Below is a small trained network, with its code and all its weights. Each question gives an input and a class and asks what happens when units are switched off, that is, made to give their printed mean instead of their output.

import numpy as np


def w(rows, s, z=0):
    codes = np.array(rows[::2]) - 128.0
    scale = np.full(codes.shape[1], s)
    scale[-1] = z or s
    return codes * scale


def norm(h):
    return h / np.sqrt((h * h).mean(-1, keepdims=True) + 1e-5)


def f(y):
    return y / 2 * (1 + np.tanh(0.7978845608 * (y + 0.044715 * y**3)))


def log_softmax(a):
    a = a - a.max(-1, keepdims=True)
    return a - np.log(np.exp(a).sum(-1, keepdims=True))


def net(x, mask):
    res = np.array(x, float).reshape(1, 5) / 4 @ E
    u = 0
    for l in range(3):
        y = f(norm(res) @ A[l][:, :-1].T + A[l][:, -1])
        res = res + np.where(mask[u : u + 6], y, B[l][:, -1]) @ B[l][:, :-1]
        u += 6
    return log_softmax(norm(res)[-1] @ U[:, :-1].T + U[:, -1])


A, B = {}, {}
E = w([
[92,67,202,3,185,75],'x0',
[97,89,210,174,143,191],'x1',
[107,30,177,201,39,141],'x2',
[90,190,215,201,167,34],'x3',
[2,174,116,203,153,101],'x4',
],0.0069)
A[0] = w([
[166,143,80,120,138,13,49],'L0N0',
[149,183,124,212,37,129,86],'L0N1',
[165,66,141,32,198,75,55],'L0N2',
[185,162,141,20,172,60,55],'L0N3',
[181,120,10,35,150,151,3],'L0N4',
[122,132,182,2,173,148,66],'L0N5',
],0.0078,0.0034)
B[0] = w([
[149,146,160,201,152,42,165],'L0N0',
[156,110,175,163,246,98,231],'L0N1',
[96,84,157,175,235,134,230],'L0N2',
[152,131,62,49,192,128,241],'L0N3',
[82,107,242,92,83,165,254],'L0N4',
[131,102,124,203,254,103,232],'L0N5',
],0.0084,0.0036)
A[1] = w([
[164,2,139,154,133,122,161],'L1N0',
[183,84,67,13,140,128,101],'L1N1',
[173,145,95,82,149,218,136],'L1N2',
[67,178,42,81,152,171,106],'L1N3',
[97,183,56,112,144,6,83],'L1N4',
[141,91,132,116,109,123,2],'L1N5',
],0.0088,0.0042)
B[1] = w([
[21,245,78,65,67,114,252],'L1N0',
[25,84,248,130,115,85,211],'L1N1',
[139,221,171,106,49,39,207],'L1N2',
[100,114,255,98,47,60,175],'L1N3',
[193,150,76,138,15,161,218],'L1N4',
[147,103,104,135,55,122,98],'L1N5',
],0.0074,0.004)
A[2] = w([
[10,116,108,183,113,138,130],'L2N0',
[98,51,19,151,91,163,140],'L2N1',
[141,66,113,223,134,105,89],'L2N2',
[11,168,192,102,121,105,132],'L2N3',
[95,87,132,179,127,139,157],'L2N4',
[161,217,191,177,85,80,251],'L2N5',
],0.011,0.003)
B[2] = w([
[137,95,216,12,118,68,202],'L2N0',
[70,157,170,58,27,168,145],'L2N1',
[130,86,109,81,157,90,154],'L2N2',
[153,153,155,148,49,166,254],'L2N3',
[130,164,195,98,149,146,153],'L2N4',
[105,128,51,97,119,187,255],'L2N5',
],0.011,0.0091)
U = w([
[130,151,13,145,105,126,207],'0',
[94,111,145,147,251,69,194],'1',
[71,123,227,67,62,127,169],'2',
[169,78,124,210,147,132,1],'3',
],0.015,0.005)

Each question gives the input, the list of numbers given to net, and the class t.
The units are the neurons (one row each of A and B). Each row of codes is followed by its name. A weight is (code - 128) times the scale printed after its matrix; where a second scale follows, it is the last column's (A, B and U).
mask holds one flag per neuron, layer by layer. A switched-off neuron (its flag False) gives its mean, the last column of its row in B, instead of its output. The means were averaged over made-up inputs and are rounded, as every weight is.
A unit's drop is (log p(t) with every unit on - log p(t) with that unit switched off) / (log p(t) with every unit on - log p(t) with every unit switched off).
The circuit of an input: a set's keep is (log p(t) with only the set's units on - log p(t) with every unit switched off) / (log p(t) with every unit on - log p(t) with every unit switched off). Starting from the 12 units with the biggest drops (on a tie, the unit counted first), units are removed one at a time, each time the one whose removal leaves the highest keep (on an exact tie, the one counted first), for as long as the keep stays at least 0.8.
units of the circuit, in order: the units of the circuit, biggest drop first
most important unit: the unit with the biggest drop
k most important neurons: the k neurons with the biggest drops, biggest first
k most important neurons of layer l: the k neurons of layer l with the biggest drops, biggest first
drop when u is switched off: that unit's drop, to one decimal
input [-1,2,-8,8,-5], class 0: units of the circuit, in order	(L2N0, L2N5)
input [-8,-4,-7,-5,-4], class 2: units of the circuit, in order	(L0N4)
input [-2,-3,-2,3,-6], class 0: 4 most important neurons	(L0N0, L2N0, L2N5, L1N3)
input [3,-4,-8,5,4], class 0: units of the circuit, in order	(L1N4, L2N0)
input [-4,4,2,4,-2], class 1: 2 most important neurons	(L0N1, L0N4)
input [-4,8,-4,4,-2], class 1: units of the circuit, in order	(L1N0, L2N3, L0N4)
input [-7,4,-4,1,7], class 1: 2 most important neurons of layer 0	(L0N1, L0N4)
input [-5,-6,-2,6,0], class 0: 2 most important neurons	(L1N4, L2N5)
input [-3,5,3,2,-5], class 0: 2 most important neurons	(L0N2, L1N1)
input [-6,-1,-7,-5,-6], class 2: 2 most important neurons	(L1N1, L0N4)
input [-7,2,3,3,-4], class 0: 2 most important neurons	(L2N5, L0N2)
input [-2,-7,-7,-6,7], class 2: 2 most important neurons	(L1N3, L0N4)
input [-6,-8,8,-7,-2], class 2: 2 most important neurons of layer 2	(L2N1, L2N5)
input [6,-2,-7,1,-4], class 1: most important neuron	(L0N5)
input [-5,3,3,5,-3], class 1: 2 most important neurons of layer 0	(L0N1, L0N4)
input [-6,0,4,8,7], class 1: 2 most important neurons	(L0N1, L1N0)
input [-3,-8,-7,-2,-2], class 2: 2 most important neurons	(L0N4, L1N1)
input [-5,-4,7,8,-7], class 0: 2 most important neurons	(L2N5, L1N0)
input [3,-7,0,5,2], class 0: drop when L1N4 is switched off	0.3
input [1,-2,1,3,-1], class 0: most important unit	L1N4
input [1,7,-5,-2,1], class 1: drop when L2N0 is switched off	0.0
input [7,-5,4,2,2], class 1: drop when L0N3 is switched off	0.1
